Facts:
[baskon biflavum dradras fadekla fliklum foma groskulik kitrem moplil naske sitruk sonokle stosu vazi] stikle 979
[bodra faligen flade flubrusen flumu fuval klomi laske nule ploka sakas skogran skunul trozo tuvaso zator] stikle 187
[brebrik dakluk devadro feskam finibem gabrol grumes klelitrok miflol nenum plugrum ralur sofegren stidrus trestes tribrobru] stikle 854
[briklo dubru dubul finun fiza flevu gritren gritun grotar kiste mokom seben stobrola subister tripur] stikle 149
[bruta dedadri dokan dreklevi fegron festil fleklotro fliskon flofoski klefek lages nitarur patren plupan pogun ronal sibrel sostor stalum stasum statru stefon stigas toman tredror vusar ziskek zonen] stikle 750
[dapefer dapun driponem fubrel gripla grudom kovusko lamon litras nite noro nupo plitres replam triden zudir] stikle 79
[dosis flibrulom funodro lemu mogruskal pibrer pludun rudes sefun skiflam skube stotrus subrir votris] stikle 706
dabro 165 <- baskon bodra dradras driponem dubul fliklum flubrusen nite nule patren plugrum sakas seben skiflam skogran skube statru stefon stotrus toman votris
dabro 330 <- biflavum brebrik bruta dokan finibem flofoski foma fubrel litras miflol nenum plupan replam rudes sitruk sostor vusar
dabro 775 <- briklo dubru faligen feskam festil finun fiza flibrulom klefek klomi noro stalum stosu trestes triden ziskek zonen zudir
dabro 185 <- dakluk dapun dosis dreklevi fliskon flumu gripla gritren gritun grumes klelitrok laske naske nitarur pogun ronal sefun stasum stigas tredror tribrobru trozo
dabro 813 <- dapefer flade fleklotro funodro grotar kitrem lemu mokom nupo ploka ralur sonokle stobrola tripur
dabro 430 <- dedadri devadro fadekla fegron flevu fuval gabrol groskulik grudom kiste kovusko lages lamon mogruskal moplil pibrer plitres pludun sibrel skunul sofegren stidrus subister subrir tuvaso vazi zator
[baskon] stubru kitrem
[baskon] stubru stotrus
[biflavum] stubru foma
[bruta] stubru kiste
[bruta] stubru fubrel
[dakluk fiza] stubru ziskek
[dakluk kiste] stubru sitruk
[dapun flumu] stubru skube
[dedadri] stubru biflavum
[devadro plupan] stubru finibem
[dokan plugrum] stubru pludun
[dosis kitrem stobrola] stubru trozo
[dradras pogun] stubru votris
[dreklevi statru] stubru kovusko
[dubru skube] stubru pogun
[dubul fleklotro flumu pogun tribrobru triden] stubru dapefer
[fadekla] stubru finun
[faligen mokom stotrus] stubru groskulik
[fegron] stubru zonen
[feskam flibrulom noro] stubru baskon
[festil gripla plitres stidrus] stubru grudom
[festil] stubru dreklevi
[finun] stubru flofoski
[flade litras ronal] stubru sibrel
[flade nule plitres] stubru klelitrok
[fleklotro stosu] stubru tribrobru
[flevu subister] stubru vazi
[fliklum] stubru stidrus
[fliklum] stubru ralur
[fliskon] stubru stasum
[fliskon nule stigas] stubru subister
[flubrusen] stubru skogran
[flubrusen klelitrok stotrus] stubru trestes
[foma pibrer] stubru stalum
[fubrel moplil] stubru miflol
[funodro] stubru stefon
[fuval zonen] stubru dokan
[gabrol] stubru lemu
[gritun sitruk] stubru tripur
[groskulik] stubru pibrer
[groskulik stalum tripur] stubru laske
[grudom] stubru dapun
[grumes] stubru skunul
[kiste] stubru sofegren
[kitrem plupan zudir] stubru gritren
[klefek] stubru sonokle
[klefek mogruskal] stubru faligen
[klelitrok miflol zudir] stubru nitarur
[kovusko nite zator] stubru tuvaso
[lamon nupo] stubru briklo
[lamon triden] stubru sefun
[lemu] stubru flumu
[litras] stubru gripla
[litras] stubru statru
[litras] stubru fiza
[miflol] stubru zator
[moplil] stubru litras
[moplil] stubru grotar
[nenum] stubru rudes
[nule triden] stubru dakluk
[nule replam] stubru klefek
[nupo] stubru nite
[ploka] stubru fuval
[pludun] stubru stobrola
[ralur] stubru toman
[ronal trestes] stubru driponem
[sakas triden] stubru flade
[sitruk sonokle] stubru dosis
[skiflam] stubru seben
[skube] stubru fleklotro
[skunul] stubru festil
[sofegren] stubru fadekla
[sostor] stubru stosu
[statru] stubru gritun
[toman] stubru patren
[tredror] stubru brebrik

Known rows:
skube: 56  -32  -49  168  382  56  29  16  -5  337  91  332  33  -182  -214  -204  -36  12  116  97  -101  -33  285  408  -161  -135  431  309  39  117  40  -68  -309  -290
zudir: -45  103  344  -124  -123  -129  364  54  28  -101  -201  -65  -130  -73  -90  250  140  -178  105  181  -155  150  79  -99  -134  223  -552  -289  -119  120  -384  -77  17  -63
flevu: -18  79  -144  -155  -39  -412  45  25  -74  362  190  -318  -485  242  256  110  -340  -46  -154  -5  26  -150  199  -260  208  119  -300  -303  84  -51  -539  135  100  -203
replam: -78  122  127  -43  137  -85  434  99  11  221  -148  -130  67  248  66  313  80  -194  105  153  -57  132  99  -212  25  341  -327  -54  -88  -11  -292  -173  58  -211
fubrel: -51  42  308  -245  96  239  185  54  47  -46  -142  -125  27  125  28  281  109  -162  14  232  -92  155  -254  15  -115  181  -388  -247  -32  -4  -442  -143  -167  72
miflol: 36  -81  -234  -164  -234  58  -290  27  -2  -589  -11  130  -12  -259  70  78  32  114  -93  82  -28  5  -364  -72  42  -4  69  -382  -19  -50  -81  70  126  481
fliskon: -244  110  -290  255  103  -512  162  174  -40  -249  17  95  -199  272  180  -116  -341  -95  32  -11  0  -213  51  -85  143  47  -96  27  24  -35  28  67  -106  -191
nite: -106  15  354  -294  154  323  24  31  16  72  -96  -29  71  100  -64  285  184  -161  40  199  -50  97  -136  64  -86  81  -338  -221  -45  60  -464  -93  -257  136
festil: -116  -45  -68  40  85  30  -8  -15  -68  -352  62  194  -89  208  -92  -82  -71  -108  8  -54  58  -149  5  77  -79  -333  0  -170  21  122  168  222  -271  160
sakas: -3  1  -356  21  -121  -355  -100  85  84  -51  -52  288  -2  -332  -73  150  -32  -15  54  153  -40  -47  119  -35  10  247  415  -355  -7  -68  -179  68  165  271
sostor: -68  -185  -140  179  79  -285  -174  -21  -65  -76  125  244  -126  102  -37  -31  -49  106  190  -77  49  -73  95  33  -95  26  125  325  53  101  143  -16  -113  -202
litras: -78  16  227  -244  156  78  290  50  -11  -31  -135  31  6  80  -35  319  215  -245  76  291  -187  115  31  -20  -77  85  -458  -458  -65  133  -440  14  -201  79
klefek: -59  15  -270  260  21  -164  363  73  3  -260  45  -10  15  161  152  -92  -282  -22  -35  -47  23  25  -103  -100  18  56  74  234  47  -37  277  29  47  -130
pogun: -80  -227  -244  129  149  -117  -229  -68  -91  64  161  223  -47  -54  -115  4  -57  224  143  -6  59  -26  186  105  -148  -41  145  376  67  114  146  18  -141  -201
finibem: -69  46  -115  -18  -417  116  -341  -77  4  -245  -27  -103  17  -478  -76  -8  -31  299  -106  -156  206  -6  -143  -128  13  -21  98  194  -49  -84  178  6  335  318
lemu: 61  -63  13  196  302  0  24  28  11  269  88  303  76  -163  -188  -213  -112  -26  128  51  -110  -40  209  383  -137  -56  418  358  35  82  77  -124  -336  -310
klomi: 2  -4  -165  56  -171  -143  -330  -7  122  238  -52  143  83  -127  -103  61  11  -58  32  -88  108  -167  64  -71  45  163  434  -54  -18  -148  67  -4  84  274
nule: -27  74  -464  137  -94  -612  40  193  92  -45  -110  262  -52  -176  83  112  -92  -138  60  163  -91  -76  124  -231  155  419  357  -393  -14  -153  -190  1  230  147
kovusko: -97  42  339  -309  100  535  174  -5  20  101  -69  -122  190  184  -94  317  190  -176  -42  212  -48  84  -86  110  -89  -62  -391  -272  -49  60  -355  -31  -269  233

Rows:
No name comes twice in this set of rows, the named rows included.
-6  -149  -79  33  75  3  82  -10  -8  -535  63  147  -18  216  9  -85  -91  -104  2  13  -86  11  -220  38  -62  -231  14  -176  64  65  93  137  -212  169 => statru
3  74  -285  82  -233  1  73  -48  141  60  -68  38  152  -429  -156  114  -56  10  -2  -55  102  -26  92  -95  27  17  492  -63  -28  -111  35  107  225  344 => skogran
-16  114  166  190  240  86  96  44  72  137  -21  153  67  108  -117  -296  -224  -184  -15  -70  -61  -108  44  272  -18  -92  334  170  0  3  236  -101  -310  -230 => subrir
-221  6  -8  108  21  42  -105  -42  -71  -61  38  86  -3  288  -89  -130  -144  -103  -1  -211  182  -288  125  91  18  -336  -75  116  -10  36  366  161  -208  92 => toman
-123  -92  29  162  16  -206  -186  21  -10  -162  12  117  -110  375  3  -141  -128  -82  82  -194  81  -181  -32  -28  -3  -26  52  98  24  36  310  62  -140  -85 => tredror
196  -37  -238  72  -85  278  81  -92  149  178  -10  -107  468  -84  -43  124  -26  14  -56  -168  142  100  -126  -129  14  61  892  94  35  -265  313  -6  253  412 => laske
150  -154  -70  202  70  249  309  -72  25  -132  64  -47  272  373  39  -106  -48  -72  67  -253  53  102  -134  -160  -35  -133  376  325  72  -26  554  32  13  -44 => stalum
28  10  -135  63  -420  -282  -353  -24  -11  -374  -52  123  -164  -267  -31  0  114  121  40  -146  34  -56  -42  -243  79  76  28  -107  -70  -25  152  30  310  282 => devadro
133  -15  -181  113  -463  -324  -75  -65  -8  -377  -85  59  -33  -287  -32  6  114  90  80  -183  27  78  17  -318  50  71  173  -112  -98  -34  231  18  473  224 => feskam
19  107  363  22  -144  28  373  -44  25  115  -214  -144  -21  44  -175  216  194  -156  217  18  -72  205  214  -196  -118  168  -440  -63  -115  87  -144  -111  173  -125 => noro

Now the same things, written a new way:
Known rows:
fliklum: 314  -468  247  47  210  262  390  22  -102  -105  -165  -56  -173  143  -55  -127  103  -112  -71  150  -229  218  21  -211  -10  -214  -150
stidrus: 166  37  -29  82  -12  431  476  461  -120  157  -268  263  -364  289  137  -461  -155  287  -90  -505  273  79  127  -25  527  -276  -48
pibrer: 105  -217  225  265  634  -196  164  -446  348  -111  285  -46  -140  -107  49  -270  -9  307  34  184  144  334  -3  -27  129  -93  216
nenum: 7  -189  39  -54  -98  121  266  76  -35  49  83  120  -28  68  -185  66  1  143  -191  -246  168  81  298  -82  327  142  -127
gritun: 26  71  192  3  259  -53  35  -56  -222  -134  81  -25  -278  37  26  -68  280  110  -209  119  -67  -189  110  96  -270  -178  -366
dradras: 306  -575  271  -31  182  145  329  -44  -74  -126  -105  -111  -150  150  -116  -38  49  -148  -85  224  -182  149  63  -209  -58  -123  -154
fegron: 216  134  258  112  76  -272  277  -21  263  -197  96  -49  -171  -272  -11  -44  -272  83  244  163  -98  188  107  -35  250  51  -184
zonen: 151  240  483  182  -10  -176  471  -163  215  -429  35  -92  -379  -497  -21  159  -479  111  123  321  -245  160  250  -24  575  14  -141
grotar: 129  -4  247  -120  58  -86  58  78  -121  -192  0  81  -346  30  -65  -12  216  32  -150  107  -281  -57  230  -33  -149  -17  -502
vusar: 245  101  147  43  99  -314  153  36  275  -109  131  14  -72  -166  -47  -117  -166  65  318  85  -51  189  22  -44  111  68  -241
plupan: 179  136  119  37  115  -223  111  51  250  -112  133  -18  3  -205  -27  -175  -177  -38  335  57  -77  176  -9  -83  68  118  -270
ploka: 90  -184  191  -72  103  -85  202  -119  95  -166  28  222  -239  -248  -3  -86  -125  57  17  207  -116  152  200  -134  348  -2  -55
tredror: 246  109  128  67  120  -310  168  16  273  -113  124  -12  -114  -188  -9  -116  -166  60  305  87  -54  181  17  -76  126  77  -230
fubrel: -150  -167  141  -188  -1  -143  -175  246  -226  -339  -66  585  -88  54  -191  -13  273  236  -291  0  -29  -50  161  -17  376  110  -241
nite: 116  -393  -383  397  -167  -202  -129  129  -312  -564  -86  648  -284  -77  -246  44  600  165  -205  205  243  -460  155  168  404  250  -223
noro: -384  -116  200  -66  -237  54  -334  132  -81  -465  -380  303  -293  -71  -121  -360  296  -25  -469  -142  -5  -36  -87  -269  427  464  -119
flibrulom: 79  -267  101  163  87  88  24  -264  503  -341  -90  -79  -233  -266  -7  -603  -151  -172  134  26  -114  314  -106  -471  238  478  -8
dosis: -152  -140  -177  -67  509  329  -5  -239  2  -239  255  -191  504  -394  121  -561  -405  -209  344  172  -30  10  -102  -148  -34  67  -141
gripla: -51  47  101  -63  148  173  46  593  -384  -254  -454  666  -458  255  175  -574  67  369  -251  -265  98  -91  -44  44  537  -325  -104

Rows:
No name comes twice in this set of rows, the named rows included.
-37  -415  54  -45  158  563  122  -96  -230  -187  -127  -326  247  -96  -79  -341  30  -511  -14  170  -237  63  -129  -314  -207  -10  -284 => kitrem
397  289  56  250  192  -46  374  338  162  -80  -202  118  -439  -12  251  -565  -289  172  370  -135  86  123  -105  23  321  -320  -128 => festil
-127  -167  179  -229  13  -109  -80  325  -295  -331  -273  427  -286  190  4  -227  25  258  -369  -20  134  -185  7  63  384  -7  -97 => dapun
319  -494  98  -135  296  -219  168  -93  304  -230  31  -51  -239  -10  93  -377  -494  145  150  255  112  83  -16  -148  156  156  54 => skube
41  -370  569  338  433  28  211  -444  109  36  2  -324  -335  226  -105  -30  586  76  -416  92  34  453  -135  -180  -172  -233  257 => groskulik
59  -393  118  -18  455  312  242  -128  -292  -31  100  -244  275  65  -51  -102  138  -171  -32  222  -113  84  -59  -42  -270  -326  -153 => sitruk
164  -141  54  -46  162  -5  191  15  59  -52  -52  251  -266  -134  79  -339  -52  72  88  81  -25  165  113  -128  257  -116  -34 => skunul
57  274  502  189  -13  -83  551  -198  175  -527  15  -173  -396  -613  -7  230  -583  102  91  408  -288  109  307  16  651  -2  -120 => dokan
352  51  -66  295  95  -284  231  -7  215  -170  104  51  -165  -176  0  -142  -26  49  328  146  88  47  12  46  113  71  -200 => statru
-96  -333  190  -450  -13  -310  -184  309  -238  -331  -140  414  -141  221  -122  3  18  256  -364  43  122  -147  84  29  285  178  -158 => triden

Now the same things, written a new way:
Known rows:
subrir: -28  325  55  35  -262  282  -159  -48  192  -264  217  172  -249  -316  -94  -319  219  -13  304  168  185  -155  59  -33  -171  198
stobrola: 106  102  284  264  59  64  412  -26  -305  -33  -75  -128  -111  -320  -11  365  491  -246  -251  -337  -252  -13  -378  122  -283  -101
skogran: -120  -75  -212  115  442  71  -224  427  300  -348  -342  300  163  379  -391  384  116  251  232  194  140  114  177  -21  15  -160
skube: 100  221  -61  317  -305  207  -62  -33  5  -290  254  -32  -92  -280  -12  -355  76  214  291  -239  50  -211  117  -177  24  53
flumu: 110  -90  -229  350  -92  -192  -131  498  235  -356  -328  165  243  445  -399  376  -3  361  256  -91  22  90  191  -212  292  -204
zator: -271  -68  -229  71  100  -191  -210  263  -250  -276  -336  11  287  420  -393  256  289  241  322  179  151  159  181  174  29  -227
sonokle: 189  -98  97  311  -263  189  -159  5  72  25  -287  116  258  128  121  392  463  282  30  183  -124  142  164  -138  -16  -197
briklo: 53  483  -175  -97  445  -72  386  -25  -298  -12  -102  111  -341  -186  -28  226  506  -261  -248  -233  110  -123  -384  253  -265  302
lamon: 175  -78  264  -55  -208  120  -188  58  180  158  -144  -151  280  344  202  199  110  193  325  142  -281  29  -326  1  -31  -17
fegron: -336  13  49  175  354  5  222  43  -190  86  16  117  199  135  -53  131  66  -245  -106  18  -127  48  150  -134  -99  6
moplil: 126  -68  -115  185  -116  -2  -189  -35  201  -3  -305  153  263  396  175  332  389  250  88  191  20  94  157  -165  50  -142
stalum: -205  -3  -181  -66  61  256  -138  372  -232  176  258  47  -285  308  -257  350  217  -232  -66  -267  -291  104  181  -18  -101  221
bodra: -117  -64  -220  132  424  64  -201  426  311  -343  -343  293  171  378  -424  372  127  266  238  201  140  125  165  -56  32  -168
flofoski: -327  107  -66  43  326  190  274  164  -120  74  -94  308  -75  -16  -174  252  94  -237  -5  169  123  81  -20  86  -127  190
gripla: -191  -49  319  -179  -283  201  -202  -36  196  21  25  263  288  372  230  213  -30  365  126  -111  -403  130  -354  191  240  -178
devadro: -309  -33  131  -60  4  256  234  200  -172  102  86  -267  110  -189  -169  -125  -50  -56  11  32  108  -95  50  143  -94  -152
skiflam: -8  202  91  151  -283  279  -177  -40  112  -222  236  1  -88  -299  18  -347  186  -21  283  19  53  -191  152  -120  -168  41
votris: 9  336  24  85  -258  275  -146  -48  189  -272  236  194  -251  -306  -134  -332  201  31  314  154  200  -177  6  -57  -158  237
flade: -83  -96  -204  221  407  -71  -227  269  311  -341  -351  229  274  421  -268  346  5  244  16  118  -124  71  182  -77  105  -213

Rows:
No name comes twice in this set of rows, the named rows included.
219  59  -146  240  -255  285  -191  -23  309  50  167  -112  -217  -267  199  -378  59  -198  177  -143  -19  -352  176  59  -222  159 => stotrus
256  -104  -122  343  -236  162  -130  16  282  59  -344  132  265  195  229  288  381  140  -111  184  -20  -23  184  34  -102  -195 => baskon
219  -95  156  157  -279  7  -91  132  168  141  -71  -186  288  408  192  172  44  275  312  20  -236  -17  -355  -94  100  36 => triden
85  142  29  181  -279  287  -191  -33  183  -127  230  -79  -124  -303  94  -380  170  -65  260  -51  18  -246  168  -74  -186  58 => mogruskal
-49  -96  -102  276  152  211  -191  486  267  -359  -337  305  215  -74  -399  373  302  279  225  198  101  151  158  4  -56  -221 => trozo
172  346  -207  -118  145  82  132  43  -298  177  237  -197  -351  -135  -100  360  499  -258  -244  -395  -313  -26  -133  194  -267  268 => tripur
-374  -39  329  -54  373  178  205  57  -163  73  173  -290  239  -139  -261  -35  -53  -155  37  61  24  -153  75  -160  -113  -163 => plugrum
179  -71  318  1  -256  177  -184  63  216  161  -252  -146  299  250  205  127  120  142  309  161  -286  14  -322  71  -101  -69 => zudir
122  391  -181  129  260  -180  404  -35  -304  10  17  -118  -268  -76  83  111  495  -241  -247  -395  -141  -173  -376  101  -244  193 => dubru
216  355  -218  23  415  -76  307  -13  -265  162  -16  -186  -329  -45  168  6  498  -270  -260  -394  -215  -258  -219  233  -269  278 => mokom
-22  -73  302  -165  -257  175  -199  -12  249  92  -100  132  293  385  214  96  -21  323  202  -29  -373  80  -331  150  157  -141 => plitres
54  177  41  238  -302  256  -149  -40  61  -235  232  -50  -65  -306  36  -374  136  43  292  -102  38  -204  146  -145  -110  19 => lemu

Now the same things, written a new way:
Known rows:
dokan: -237  113  -130  -22  -512  -159  -460  -82  166  -63  285  142  -48  -129  -236  -254  -184  644  197  -169  -55  21  -114  -535  296  13  -245
pludun: -310  108  -184  -28  -268  -113  -225  51  120  -200  232  -24  13  15  -371  -134  -319  243  -3  -150  59  110  -135  -130  -80  -198  -211
plugrum: -241  -169  -24  259  212  -99  -275  -202  -38  -155  -47  54  -57  -127  -224  -43  -248  33  -51  -197  103  -27  8  -116  28  -143  106
tribrobru: -62  -211  -155  470  706  -106  48  -12  -23  -408  261  -358  82  -221  39  268  -8  -181  -27  100  78  -43  -417  -128  179  68  -14
sonokle: 7  -238  -5  -239  292  5  46  -217  192  -299  -319  -112  -202  -5  60  -15  -41  12  -283  -1  14  -201  139  98  126  196  223
skube: -127  179  -141  26  21  -107  25  243  49  -243  357  -245  156  3  -53  56  -105  -93  49  109  139  85  -425  -62  39  -25  -229
lemu: -187  235  -124  -19  -84  -60  38  205  53  -100  244  -135  38  69  -111  -22  -153  -48  21  80  137  99  -307  -33  19  -56  -139
plupan: -115  234  -255  -283  -230  -1  -27  65  184  200  120  -15  -88  131  116  -164  21  203  99  236  67  4  -133  -151  339  163  -302
finibem: -213  -97  -52  157  353  -35  -20  -106  -22  8  -149  -18  -152  -17  -69  -10  -152  -186  -77  -12  148  -29  -41  36  66  -96  134
fadekla: -12  -81  165  -48  273  -14  56  -132  93  -219  -240  8  -190  -108  71  -49  -87  -34  -140  -1  -25  -187  99  -56  201  198  408
nupo: -123  25  27  154  134  46  65  6  -9  -66  -282  108  31  -12  105  -20  -65  101  -87  93  131  -222  34  -149  305  132  -124
fliskon: -124  253  -141  -217  -226  -46  -2  131  144  261  109  9  -139  97  90  -179  57  161  136  234  56  23  -178  -192  388  150  -238
naske: -12  -86  139  -17  294  -3  72  -140  101  -253  -253  4  -181  -121  81  -37  -80  -62  -134  12  -8  -189  84  -49  218  202  421
fiza: -88  -89  -33  -179  125  -146  167  -118  77  -158  40  -12  -171  88  -230  -25  -6  -313  30  130  71  -27  75  -44  -53  30  449
vazi: -76  -74  181  -11  319  -19  123  -110  98  -142  -269  54  -281  -74  53  -62  -73  -54  -116  47  -68  -168  111  -45  236  219  445
nenum: -179  -59  -10  173  327  -39  -75  -111  -52  -31  -104  8  -93  -56  -80  -5  -135  -179  -68  -35  160  -32  -71  24  64  -91  147
rudes: -260  241  -117  -48  -120  -53  94  230  54  -8  140  -67  -61  130  -154  -57  -167  -75  39  104  119  112  -225  10  8  -99  -119
moplil: -28  -50  173  -46  306  -17  91  -110  77  -190  -268  32  -179  -128  92  -58  -119  -57  -122  -2  -6  -195  93  -49  203  221  438
baskon: 158  382  -148  -144  447  190  -265  -468  151  -513  -123  -81  219  -159  377  -233  -229  -71  -181  64  35  -272  266  41  77  151  276

Rows:
No name comes twice in this set of rows, the named rows included.
-258  -72  -465  -401  -122  11  -1  41  296  -153  71  -264  -71  303  -217  -32  -188  68  -253  87  131  109  -39  247  -131  -78  -471 => dosis
-98  232  -149  -176  -316  -60  -148  60  133  124  155  32  -66  8  50  -144  6  279  149  114  53  1  -184  -281  344  104  -268 => fegron
40  -147  38  462  541  -13  128  -46  -129  -403  50  -174  272  -156  -71  277  82  -119  -148  128  -108  -54  -41  -189  205  235  -193 => flumu
-49  -81  -13  377  416  -1  125  101  29  -287  10  -151  121  -94  154  106  99  113  -92  220  17  -179  -146  -194  386  210  -215 => dapefer
-25  313  2  -107  -399  -62  -15  111  -127  -163  39  -110  -162  46  -253  20  178  82  -29  44  300  44  -439  70  -25  -263  -122 => pibrer
57  -101  201  -109  293  -49  -22  -121  83  -230  -230  15  -53  -127  106  -52  -86  -87  -140  -54  42  -184  89  -42  197  211  360 => fliklum
59  -137  96  63  443  -22  64  -136  97  -405  -105  -137  -55  -211  139  65  -35  -34  -114  38  -21  -212  -61  -95  225  249  332 => stosu
56  -108  171  -66  208  -37  24  -172  48  -285  -283  -2  -197  -140  19  -13  -9  17  -147  -43  34  -214  37  -26  182  163  389 => biflavum
66  -233  240  -179  317  -262  -361  71  -72  90  -54  39  390  10  175  -29  -126  -469  -156  -265  335  2  -8  45  55  47  29 => stidrus
16  -135  -152  60  370  -191  180  -123  97  -498  366  -263  36  -106  -156  153  34  -293  66  197  47  -54  -223  -166  -2  155  332 => dubul
13  -82  129  -7  321  -19  74  -127  93  -315  -201  -45  -141  -154  75  15  -62  -24  -132  16  -14  -209  36  -54  197  235  365 => dradras

